Here is a tiny trained network, its code and every weight. The questions are about switching its units off for an input and a target symbol, where a switched-off unit gives its printed mean instead of its output.

import numpy as np


def w(rows, s, z=0):
    codes = np.array(rows[::2]) - 128.0
    scale = np.full(codes.shape[1], s)
    scale[-1] = z or s
    return codes * scale


def norm(h):
    return h / np.sqrt((h * h).mean(-1, keepdims=True) + 1e-5)


def f(y):
    return np.maximum(y, 0)


def softmax(a):
    e = np.exp(a - a.max(-1, keepdims=True))
    return e / e.sum(-1, keepdims=True)


def log_softmax(a):
    a = a - a.max(-1, keepdims=True)
    return a - np.log(np.exp(a).sum(-1, keepdims=True))


def net(x, mask):
    ids = ['ΓΔΛΣαβξτφ'.index(c) for c in x.split()]
    T = len(ids)
    res = E[ids] + P[:T]
    u = 0
    for l in range(2):
        r = norm(res)
        for j in range(3):
            rows = slice(3 * j, 3 * j + 3)
            q, k, v = (r @ M[l][rows].T for M in (Q, K, V))
            z = softmax(np.where(np.tri(T) > 0, q @ k.T / 3**0.5, -1e9)) @ v
            o = O[l][rows]
            res = res + np.where(mask[u + j], z, o[:, -1]) @ o[:, :-1]
        u += 3
        y = f(norm(res) @ A[l][:, :-1].T + A[l][:, -1])
        res = res + np.where(mask[u : u + 4], y, B[l][:, -1]) @ B[l][:, :-1]
        u += 4
    return log_softmax(norm(res)[-1] @ U[:, :-1].T + U[:, -1])


Q, K, V, O, A, B = {}, {}, {}, {}, {}, {}
E = w([
[189,133,133,89,35,105,177,126],'Γ',
[119,108,95,161,48,214,162,186],'Δ',
[168,157,111,38,117,166,96,84],'Λ',
[125,145,2,90,163,115,169,163],'Σ',
[170,103,116,38,103,133,86,121],'α',
[200,110,103,16,127,167,108,69],'β',
[183,61,156,86,109,137,110,89],'ξ',
[86,79,187,16,97,131,132,115],'τ',
[166,90,156,65,90,180,111,69],'φ',
],0.00096)
P = w([
[151,186,204,164,248,136,221,152],'0',
[176,92,141,75,165,174,174,187],'1',
[169,102,151,90,169,142,136,163],'2',
[166,96,141,88,154,136,121,154],'3',
[163,96,136,93,147,127,108,146],'4',
[156,94,132,98,136,124,98,140],'5',
[150,90,123,100,126,118,88,139],'6',
[144,87,122,109,117,111,79,132],'7',
[136,90,114,113,108,104,69,129],'8',
[126,92,112,125,101,99,61,124],'9',
[113,101,110,133,88,96,49,116],'10',
[98,123,114,154,88,89,39,97],'11',
[88,118,107,176,82,87,50,97],'12',
],0.0012)
Q[0] = w([
[141,157,202,53,239,7,201,64],'L0H0',
[20,182,93,251,102,229,211,231],'L0H0',
[13,217,187,247,237,48,234,225],'L0H0',
[222,70,162,4,172,24,74,40],'L0H1',
[59,171,51,249,82,222,194,243],'L0H1',
[100,191,196,181,242,56,215,156],'L0H1',
[98,128,89,132,63,169,68,147],'L0H2',
[173,87,183,32,138,124,146,165],'L0H2',
[95,153,147,188,204,89,185,119],'L0H2',
],0.0035)
K[0] = w([
[208,29,12,7,26,152,65,224],'L0H0',
[207,189,227,113,238,194,247,206],'L0H0',
[233,84,151,24,213,225,228,230],'L0H0',
[132,76,24,173,15,51,13,94],'L0H1',
[144,178,201,110,255,182,237,169],'L0H1',
[168,26,87,24,121,164,191,225],'L0H1',
[82,191,94,203,84,121,108,80],'L0H2',
[210,57,71,67,95,147,62,141],'L0H2',
[139,115,148,56,197,128,187,173],'L0H2',
],0.0035)
V[0] = w([
[83,143,16,104,179,132,108,190],'L0H0',
[74,97,153,70,95,66,219,136],'L0H0',
[189,250,123,81,63,184,135,115],'L0H0',
[128,147,182,49,181,158,153,57],'L0H1',
[167,54,42,91,124,70,143,77],'L0H1',
[133,151,118,118,142,70,161,101],'L0H1',
[100,118,103,77,128,160,179,200],'L0H2',
[207,102,125,92,128,148,178,119],'L0H2',
[177,116,145,127,198,168,201,123],'L0H2',
],0.002)
O[0] = w([
[113,66,139,216,102,209,69,65,115],'L0H0',
[115,252,40,230,91,89,71,124,127],'L0H0',
[225,44,130,144,94,35,147,119,182],'L0H0',
[34,53,101,140,171,72,164,111,216],'L0H1',
[90,200,96,96,78,128,173,78,207],'L0H1',
[112,115,123,175,71,147,91,123,112],'L0H1',
[79,134,70,169,151,73,132,133,189],'L0H2',
[67,156,100,143,103,137,87,96,252],'L0H2',
[117,128,79,190,81,120,61,137,197],'L0H2',
],0.0019,0.0022)
A[0] = w([
[65,111,194,159,37,79,119,205,117],'L0N0',
[45,123,60,98,120,149,178,85,176],'L0N1',
[186,96,7,63,91,188,86,166,251],'L0N2',
[105,147,205,129,105,83,104,123,63],'L0N3',
],0.0018,0.0016)
B[0] = w([
[191,138,198,54,188,174,255,115,145],'L0N0',
[117,166,145,220,206,136,107,150,201],'L0N1',
[103,153,241,204,155,97,164,131,254],'L0N2',
[134,220,156,157,104,187,106,126,130],'L0N3',
],0.0019,0.0039)
Q[1] = w([
[214,82,35,64,212,125,112,204],'L1H0',
[104,52,204,194,36,188,194,208],'L1H0',
[106,206,213,43,170,24,72,25],'L1H0',
[202,138,84,163,149,172,179,215],'L1H1',
[191,121,60,109,77,231,185,222],'L1H1',
[172,109,52,127,183,233,194,228],'L1H1',
[172,103,25,63,54,208,198,221],'L1H2',
[141,112,28,86,38,201,170,229],'L1H2',
[128,86,23,90,57,219,218,253],'L1H2',
],0.0039)
K[1] = w([
[117,69,217,231,150,88,196,210],'L1H0',
[243,86,20,73,252,98,163,115],'L1H0',
[92,197,241,43,3,157,70,25],'L1H0',
[129,106,109,196,224,119,249,184],'L1H1',
[113,100,66,167,236,192,211,199],'L1H1',
[89,78,85,188,243,142,225,206],'L1H1',
[147,71,57,216,229,95,212,235],'L1H2',
[171,56,35,239,235,111,215,218],'L1H2',
[141,30,41,243,252,61,191,233],'L1H2',
],0.0035)
V[1] = w([
[59,81,131,155,51,98,106,173],'L1H0',
[138,137,125,78,68,102,6,149],'L1H0',
[181,151,107,135,159,81,64,146],'L1H0',
[161,113,103,162,160,88,166,67],'L1H1',
[170,156,115,150,121,192,152,99],'L1H1',
[62,147,117,140,127,112,173,148],'L1H1',
[148,84,134,103,98,138,166,84],'L1H2',
[142,109,83,213,100,118,100,140],'L1H2',
[182,65,133,121,146,115,157,164],'L1H2',
],0.0022)
O[1] = w([
[177,165,130,248,228,176,184,222,168],'L1H0',
[136,84,118,182,202,152,226,134,5],'L1H0',
[116,105,127,121,65,253,194,82,163],'L1H0',
[125,144,128,118,90,147,109,242,251],'L1H1',
[90,101,136,123,149,40,83,168,6],'L1H1',
[205,121,191,162,125,116,134,96,196],'L1H1',
[140,199,176,178,149,83,120,177,74],'L1H2',
[148,152,164,5,103,134,180,56,131],'L1H2',
[118,174,122,155,144,142,123,42,71],'L1H2',
],0.0017,0.0015)
A[1] = w([
[224,39,173,107,124,127,99,145,37],'L1N0',
[90,63,119,205,89,77,164,134,157],'L1N1',
[89,107,199,104,182,82,133,124,172],'L1N2',
[18,255,190,9,207,220,148,178,1],'L1N3',
],0.0021,0.00074)
B[1] = w([
[182,203,101,122,155,204,36,185,142],'L1N0',
[138,144,82,68,148,115,95,66,227],'L1N1',
[136,106,83,124,118,147,169,168,250],'L1N2',
[40,174,238,3,200,150,129,117,158],'L1N3',
],0.0031,0.0021)
U = w([
[224,255,194,127,5,10,193,102,160],'Γ',
[242,193,240,206,137,239,16,237,61],'Δ',
[250,96,13,11,162,233,23,153,197],'Λ',
[41,59,237,232,15,232,11,5,61],'Σ',
[188,17,144,219,199,247,243,11,207],'α',
[32,28,20,8,16,60,93,19,8],'β',
[12,199,249,6,245,166,147,150,166],'ξ',
[36,241,12,244,241,66,24,79,124],'τ',
[174,48,43,119,222,39,240,217,128],'φ',
],0.0037,0.0012)

Each question gives the input, a string of symbols that net reads in full, and the target symbol t.
The units are the heads (3 rows each of Q, K, V and O) and the neurons (one row each of A and B). Each row of codes is followed by its name. A weight is (code - 128) times the scale printed after its matrix; where a second scale follows, it is the last column's (O, A, B and U).
mask holds one flag per unit, layer by layer, with each layer's heads first. A switched-off unit (its flag False) gives its mean, the last column of its rows in O or B, instead of its output. The means were averaged over made-up inputs and are rounded, as every weight is.
A unit's drop is (log p(t) with every unit on - log p(t) with that unit switched off) / (log p(t) with every unit on - log p(t) with every unit switched off).
The circuit of an input: a set's keep is (log p(t) with only the set's units on - log p(t) with every unit switched off) / (log p(t) with every unit on - log p(t) with every unit switched off). Starting from the 12 units with the biggest drops (on a tie, the unit counted first), units are removed one at a time, each time the one whose removal leaves the highest keep (on an exact tie, the one counted first), for as long as the keep stays at least 0.8.
circuit, biggest first: the units of the circuit, biggest drop first
most important unit: the unit with the biggest drop
top k neurons: the k neurons with the biggest drops, biggest first
top k neurons in layer l: the k neurons of layer l with the biggest drops, biggest first
heads that matter: for each layer, one digit per head in row order, 1 if its drop is at least 0.15 and else 0, layers parted by /
input β τ Λ Σ Σ Λ φ, target Λ: heads that matter	111 / 101
input Δ ξ α Λ Δ Λ Δ α ξ, target α: circuit, biggest first	L1H0, L0H1, L0H0, L1N3
input β ξ ξ τ Γ α Γ Λ Λ, target Λ: heads that matter	101 / 101
input Σ Δ α φ Λ Γ Γ Λ, target Γ: top 2 neurons	L0N2, L1N3
input φ Γ Λ Δ α ξ Σ Γ β φ Δ Δ, target φ: heads that matter	111 / 000
input Λ ξ β τ ξ β Γ Σ τ ξ Δ α Λ, target α: heads that matter	101 / 111
input Λ φ Σ Δ Λ Λ Δ Γ Δ Σ Δ Δ ξ, target Δ: circuit, biggest first	L0H1, L0H2, L1N0
input β τ α Γ Σ ξ Λ Λ Δ φ α, target φ: circuit, biggest first	L1H0, L0H2, L1N2, L0N0
input Σ β τ Λ Γ Γ Λ Λ τ Δ α, target Δ: most important unit	L0H1
input Δ α Σ φ α φ Δ β Λ α β φ, target β: heads that matter	111 / 111
input Γ Δ Δ ξ Λ φ Σ Λ α, target Λ: circuit, biggest first	L0H2, L1H0, L1N0, L1N2
input Σ Δ β Λ Δ Σ Λ Λ φ ξ Σ β, target Σ: circuit, biggest first	L0H0, L1N1
input Σ β Δ Γ ξ Δ β Λ, target β: top 3 neurons	L0N0, L1N3, L1N2
input α Λ ξ τ τ Σ β ξ Δ α Λ β, target Λ: heads that matter	101 / 111
input ξ τ β, target τ: most important unit	L0H1
input Δ α φ Σ, target τ: heads that matter	000 / 000
input ξ β Γ Λ Λ Σ ξ Γ Γ ξ β, target ξ: circuit, biggest first	L0H0, L0H2, L1N3
input Σ α Γ β ξ β Δ Σ Λ Λ Γ α β, target α: heads that matter	101 / 110
input Γ τ Δ ξ Σ Γ τ Γ β Σ Δ, target Γ: top 3 neurons	L0N0, L1N2, L1N1
input Λ α φ Σ α Λ Γ Σ ξ τ Δ β, target Δ: circuit, biggest first	L0H1, L1H2, L1N1, L1H0
input Λ β Λ Σ Λ Γ Δ α ξ, target α: most important unit	L1H0
input Σ α Δ Λ, target Δ: circuit, biggest first	L0H0, L1N1, L1N0
input β Λ Δ Σ Λ α τ φ Λ, target φ: heads that matter	101 / 101
input τ φ β, target φ: top 4 neurons	L1N2, L1N1, L0N2, L1N3
input β ξ Δ τ Γ φ β ξ α φ α, target φ: top 2 neurons in layer 0	L0N2, L0N1
input Λ ξ α Γ Λ Γ Σ ξ τ Γ Γ α, target Γ: top 2 neurons in layer 0	L0N1, L0N0
input τ Σ Δ Γ Σ β τ Δ Σ Λ Σ α, target Σ: top 2 neurons	L1N3, L0N2
input Σ τ β α β τ β Γ ξ Λ Σ β, target Σ: top 2 neurons	L1N1, L1N3
